x = [-50.5  18.1  15.7 -17.7  15.9  -8.0 -42.9 -25.3 -38.9 -14.2   6.6 -31.0]
x[-12] => -50.5
x[10] => 6.6
x[3] => -17.7
x[5] => -8.0
x[9] => -14.2
x[-5] => -25.3

W =
[[-0.03 -0.01 -0.01 -0.01  0.03 -0.01 -0.01 -0.03 -0.01 -0.01 -0.04 -0.03
  -0.02]
 [-0.14  0.01 -0.02  0.01  0.02 -0.01 -0.28  0.04 -0.02  0.00  0.23  0.15
   0.04]
 [-0.07  0.01 -0.04 -0.02  0.00  0.03 -0.05  0.04 -0.04  0.03  0.04 -0.01
   0.04]
 [-0.01 -0.04  0.00 -0.03  0.01 -0.03 -0.05 -0.02 -0.04  0.01  0.07  0.01
  -0.08]
 [ 0.02  0.08 -0.02  0.02  0.05 -0.02  0.00  0.01 -0.02  0.01 -0.01 -0.08
   0.02]
 [ 0.05 -0.09  0.23  0.01 -0.18 -0.02 -0.07  0.12 -0.22 -0.24  0.08 -0.02
   0.04]
 [-0.07  0.00 -0.01 -0.02  0.01 -0.01 -0.01 -0.02 -0.02  0.00  0.01 -0.06
  -0.01]
 [-0.04  0.06  0.00 -0.02  0.02 -0.14 -0.01 -0.05 -0.03 -0.02  0.01  0.05
   0.17]
 [-0.06  0.04  0.00  0.00  0.05 -0.06 -0.03 -0.03 -0.02  0.01  0.01  0.06
   0.12]
 [-0.14  0.02 -0.01 -0.03  0.02 -0.02  0.00 -0.02 -0.02 -0.01  0.03 -0.09
   0.01]
 [-0.02  0.01 -0.03 -0.01  0.02 -0.11  0.01 -0.04  0.04 -0.01 -0.07  0.01
   0.04]
 [-0.03  0.06 -0.05  0.23  0.17  0.00 -0.01  0.08  0.00  0.01  0.01 -0.15
   0.07]
 [ 0.15 -0.03 -0.01 -0.02  0.05  0.04  0.02 -0.24 -0.03 -0.02 -0.11 -0.07
  -0.19]]
Indices start at 0.
(0, 0)	-0.03
(6, 11)	-0.06
(2, 9)	0.03
(4, 2)	-0.02
(4, 11)	-0.08
(3, 3)	-0.03
(5, 12)	0.04
(5, 3)	0.01
(10, 6)	0.01
(2, 6)	-0.05
(10, 8)	0.04
(8, 7)	-0.03
(3, 4)	0.01
(2, 12)	0.04
(6, 4)	0.01
(1, 5)	-0.01
(6, 12)	-0.01
(9, 7)	-0.02
(8, 0)	-0.06
(1, 10)	0.23
(3, 7)	-0.02
(1, 0)	-0.14
(1, 6)	-0.28
(5, 6)	-0.07
(4, 12)	0.02
(2, 10)	0.04
(6, 0)	-0.07
(9, 4)	0.02
(9, 5)	-0.02
(10, 2)	-0.03
(7, 2)	0.00
(1, 4)	0.02
(9, 3)	-0.03
(3, 10)	0.07
(7, 7)	-0.05
(3, 11)	0.01

M = [-29.8 -52.6  54.6 -55.1  -4.0  11.2]
M[-6] -> -29.8
M[-4] -> 54.6
M[5] -> 11.2

grid =
93,104,133,92,76,152,126,206,63,134,37,137
77,154,131,144,156,26,126,91,60,94,53,101
158,89,149,66,128,55,93,32,102,166,169,117
77,148,128,141,158,29,123,100,50,87,52,106
155,95,152,66,130,52,99,31,104,168,162,114
161,79,75,129,126,104,87,43,77,123,216,122
74,94,125,82,126,104,114,186,17,103,37,130
118,147,170,99,132,39,124,34,115,170,92,88
72,76,56,81,95,175,67,75,156,78,127,44
77,84,51,98,101,183,72,65,140,88,140,44
88,164,146,146,147,27,131,65,84,118,58,92
139,119,169,73,130,47,111,27,113,177,124,100
159,89,147,68,128,53,95,33,101,165,169,120
73,75,57,74,94,171,66,76,163,70,120,49
Indices start at 0.
(0, 0)	93
(7, 6)	124
(11, 9)	177
(8, 3)	81
(5, 0)	161
(7, 3)	99
(11, 5)	47
(11, 6)	111
(5, 6)	87
(2, 9)	166
(0, 4)	76
(4, 3)	66
(13, 6)	66
(9, 11)	44
(2, 10)	169
(10, 7)	65
(12, 11)	120
(4, 1)	95
(5, 11)	122
(6, 1)	94
(5, 8)	77
(1, 7)	91
(0, 6)	126
(13, 11)	49
(13, 5)	171
(1, 4)	156
(5, 9)	123
(4, 5)	52
(5, 7)	43
(6, 2)	125
(10, 3)	146
(12, 0)	159
(12, 6)	95
(10, 0)	88
(13, 9)	70
(6, 9)	103
(2, 3)	66

a = [-59.9   6.5 -26.3  12.3  48.4  -9.7]
a[0] => -59.9
a[5] => -9.7
a[1] => 6.5
a[2] => -26.3

arr = -29.3	-25.8	42.5	-6.7	-27.1	44.5	-32.3	15.3	-17.6	-42.7	-43.8	18.4	18.6	-3.5
arr[0] -> -29.3
arr[3] -> -6.7
arr[4] -> -27.1
arr[8] -> -17.6
arr[5] -> 44.5
arr[9] -> -42.7
arr[12] -> 18.6
arr[11] -> 18.4

A =
array([[-490,  -80, -370, -385,  499, -220,  -14, -265,  468, -193,  112,
         383, -415],
       [-195,   45,  100, -147, -663,  -32, -406, -109, -868,  183, -535,
        -446, -321],
       [-385,   22,  -72, -260, -421,  -50, -117, -215, -500,  -78, -355,
        -107, -496],
       [-151, -167, -135,   70,   10,  142,  586, -277,  479, -506,  220,
         351, -186],
       [ -66, -644, -292,  394,  332,  291,   52, -624,  935,  273,  425,
          70,  120]])
Indices start at 0.
(0, 0)	-490
(0, 7)	-265
(0, 11)	383
(2, 3)	-260
(2, 12)	-496
(0, 2)	-370
(4, 4)	332
(4, 11)	70
(1, 9)	183
(4, 6)	52
(0, 10)	112
(1, 2)	100
(0, 9)	-193
(3, 4)	10
(1, 8)	-868
(1, 6)	-406
(0, 1)	-80
(3, 1)	-167
(2, 7)	-215
(1, 11)	-446
(4, 8)	935
(0, 8)	468
(2, 9)	-78
(2, 2)	-72
(2, 6)	-117
(0, 6)	-14
(0, 12)	-415
(1, 0)	-195
(4, 0)	-66
(3, 7)	-277
(1, 10)	-535
(4, 12)	120

B = 5,4,0,7,4,3,2,3,5
B[0]: 5
B[5]: 3
B[6]: 2
B[8]: 5

m =
[[47 47 46 42 38 42 60 61 39 60 59 47]
 [64 64 49 33 40 48 40 35 44 35 35 50]
 [78 65 56 31 42 59 23 26 45 18 19 54]
 [69 49 51 43 46 58 33 47 45 35 35 50]]
Indices start at 0.
(0, 0) -> 47
(2, 11) -> 54
(2, 10) -> 19
(0, 10) -> 59
(2, 4) -> 42
(0, 1) -> 47
(1, 5) -> 48
(0, 3) -> 42
(1, 0) -> 64
(0, 4) -> 38
(3, 7) -> 47
(3, 10) -> 35
(1, 4) -> 40
(1, 10) -> 35
(1, 9) -> 35
(0, 5) -> 42
(0, 7) -> 61
